-3.05 -0.31 +1.43 -4.42 -1.39
-1.18 +2.32 -0.98 +2.38 +0.01
+0.41 -1.60 -0.43 +6.57 -3.97
+3.45 -1.73 +2.65 +3.74 -4.58
->
+2.32 -0.98
-1.60 -0.43

+4.73 +1.76 -5.05 -3.46
+4.00 -2.78 -2.77 -3.79
-4.63 -5.69 +0.04 +5.75
+5.77 +2.27 -3.94 -3.88
-5.84 +4.29 -6.12 -3.95
->
-2.78 -2.77
-5.69 +0.04

-1.56 +1.47 +4.56
+5.70 -6.73 -4.17
+5.01 -3.39 -4.28
->
-6.73 -4.17
-3.39 -4.28

+3.90 -5.20 +3.16 -3.01 -2.81
+2.37 -0.84 +4.71 -5.85 +1.43
-1.02 -0.47 -2.98 +5.05 -3.91
+2.22 -0.62 +4.43 -5.98 +1.91
+5.00 -6.99 +3.77 -3.50 -3.55
->
-0.84 +4.71
-0.47 -2.98

-2.88 -0.29 +1.53 +2.48
+2.55 +0.71 -5.82 +3.42
-4.57 +3.35 +3.55 +1.47
-1.14 +5.59 -6.42 +2.15
+7.06 +0.44 +3.34 -3.98
->
+0.71 -5.82
+3.35 +3.55

-1.52 -2.29 -5.47 +0.70 -0.54
-3.43 -1.36 -0.96 -4.98 +1.25
-1.23 -2.06 -3.46 -2.52 -1.82
->
-1.36 -0.96
-2.06 -3.46

+0.40 -1.55 +3.65
-5.68 -3.06 -2.54
+1.17 +0.11 +2.31
->
-3.06 -2.54
+0.11 +2.31

-0.37 -5.07 +4.25 +3.78
-2.35 -4.43 +1.96 +2.22
-0.01 -3.89 +4.94 +3.00
-4.71 +4.59 -2.11 -1.24
-1.74 +3.19 +3.60 -4.11
->
-4.43 +1.96
-3.89 +4.94
---
+5.97 -0.23 +4.08
-5.36 -2.66 -6.08
->
+5.97 -0.23
-5.36 -2.66

+2.85 +1.73 +0.98 -3.66 +1.09
-3.49 +6.14 +0.96 +4.04 +1.26
+0.02 -1.18 -5.62 +2.38 +2.06
-3.87 -1.84 +6.56 +0.04 +2.68
->
+2.85 +1.73
-3.49 +6.14

-1.98 +1.22
-4.64 -6.21
-3.13 -6.21
+5.49 +4.38
->
-1.98 +1.22
-4.64 -6.21

-1.27 +5.97 +3.61
+1.36 +0.88 +0.76
-0.57 -1.82 -1.53
->
-1.27 +5.97
+1.36 +0.88

-0.48 +3.81 +0.00
+1.05 +0.14 +0.71
+1.64 +5.25 -0.53
-0.20 -2.38 -1.70
-0.54 -0.75 +2.38
->
-0.48 +3.81
+1.05 +0.14

-2.53 +0.18 -3.82 +0.03 -0.80
+0.58 +0.99 +1.93 -1.40 -1.12
+4.88 +4.49 +4.27 -5.17 +1.48
->
-2.53 +0.18
+0.58 +0.99
---
-4.56 -0.88 -0.98 -3.99 +3.67
+1.33 -0.56 -4.97 +0.72 +1.76
-1.26 -1.97 +2.27 -0.40 -1.86
+0.82 +1.59 +2.69 +2.86 -1.20
->
+3.67 +0.72 +2.27 +1.59

-0.61 +1.21 -5.08
-0.39 +5.15 -2.05
+2.68 -2.97 -1.70
->
-5.08 +5.15 +2.68

-5.03 -1.80 +3.55
-3.84 -6.90 +6.45
-1.33 -4.85 -2.72
->
+3.55 -6.90 -1.33

-5.69 +2.09 -0.36 -3.21
+3.28 +0.86 -0.73 -1.33
->
-3.21 -0.73

+0.84 -6.74 -0.02 +1.51 +6.00
-2.67 +0.97 -2.34 -7.00 +1.57
+0.27 -3.44 +0.81 +2.16 +5.35
-6.84 +4.10 -3.88 +3.98 -4.98
->
+6.00 -7.00 +0.81 +4.10

-1.00 +1.16 -0.55 +1.25 -2.23
+4.21 +0.93 +0.45 -0.46 +1.21
-2.44 +1.51 -2.01 +0.21 -1.94
+0.89 +2.28 -0.35 -1.33 +1.25
+0.02 +0.68 +5.75 -0.82 +0.22
->
-2.23 -0.46 -2.01 +2.28 +0.02

+1.68 +0.42 +0.25 +0.82 +5.52
+1.68 +0.42 +0.25 -0.36 +0.29
+1.68 +2.66 +0.25 -0.36 +0.29
->
+5.52 -0.36 +0.25

-0.18 +0.73 +0.36 -1.60 +1.59
+1.55 -5.78 -1.38 +0.93 +0.97
+0.11 -2.04 -1.39 +0.00 +0.21
+2.29 -6.16 -4.86 -0.13 -1.14
->
+1.59 +0.93 -1.39 -6.16
---
+1.03 -0.32 +5.99 -2.39
+0.21 -5.11 +5.66 -1.87
-0.89 -6.26 +4.52 +0.26
-0.91 -1.31 -2.38 -0.48
+0.02 +4.47 +6.41 -0.94
->
-2.39 +5.66 -6.26 -0.91

-3.57 +6.05 +4.37 -0.32
-2.94 +4.98 +3.59 -0.26
-0.37 +0.63 +0.46 -0.03
-1.20 +2.04 +1.47 -0.11
-2.43 +4.12 +2.97 -0.22
->
-0.32 +3.59 +0.63 -1.20

-0.72 +5.96 +1.31
-0.61 -0.39 -0.03
->
+1.31 -0.39

+0.84 +5.45 +1.85 +0.38
+3.11 +5.45 +2.82 +6.01
+0.98 +5.45 +1.75 +2.40
+3.81 +5.45 -1.30 -2.22
->
+0.38 +2.82 +5.45 +3.81

+5.26 -3.82 -0.72
+0.69 +0.11 +1.64
-3.88 +5.03 -3.08
-0.83 +2.08 +5.19
-3.88 +6.01 -0.72
->
-0.72 +0.11 -3.88

+2.65 +1.47
-5.38 -1.62
+1.64 +2.93
->
+1.47 -5.38

-0.16 -1.16 -2.59 +4.44 +1.52
-5.53 +3.27 -4.08 +3.34 +2.06
-5.36 -1.95 -2.22 -2.60 +1.32
-4.69 +1.27 +2.70 +1.72 -4.26
->
+1.52 +3.34 -2.22 +1.27

+1.81 +0.81 -5.64 -2.09
+1.16 +1.49 +3.05 +0.42
+1.46 -0.62 +2.31 -1.52
->
-2.09 +3.05 -0.62
---
+0.33 -0.07 +2.21 +5.71
+0.22 +0.14 +2.79 +5.71
+0.43 +0.09 +1.83 +6.15
+0.87 +1.38 +3.16 +2.95
->
-0.07 +2.21
+0.14 +2.79

-0.10 +0.58 -0.39 +0.54
-0.06 -6.16 +0.88 -1.73
->
+0.58 -0.39
-6.16 +0.88

-0.03 -0.42 -1.36 -0.07 -5.81
-1.40 -2.09 -2.51 -4.81 +0.04
+0.96 -2.90 +0.03 -2.96 -4.22
->
-0.42 -1.36
-2.09 -2.51

-2.95 -1.39 -1.14
+4.97 -1.81 +3.27
+5.26 -0.14 +3.86
-4.92 +4.00 -5.67
->
-1.39 -1.14
-1.81 +3.27

-3.23 -2.62 -2.54 -2.61
-5.28 -3.72 +2.08 -1.64
-5.09 -3.90 +1.69 -1.79
->
-2.62 -2.54
-3.72 +2.08

+0.16 +0.21 +5.78 +0.25
-2.03 -2.37 -1.68 +0.46
+2.45 +1.51 -6.34 -0.10
-3.20 +1.27 +2.51 -0.16
->
+0.21 +5.78
-2.37 -1.68

+2.58 +1.44 -2.28 +0.13
+1.88 +0.15 -2.20 -2.75
+0.88 +4.57 -1.97 +0.34
+0.51 -1.56 -0.97 -0.72
-0.14 -5.46 -2.65 -2.62
->
+1.44 -2.28
+0.15 -2.20

-5.37 -3.74 -3.20
+5.15 +3.35 +2.30
-5.46 -4.26 -3.55
+4.45 +2.82 +3.42
->
-3.74 -3.20
+3.35 +2.30
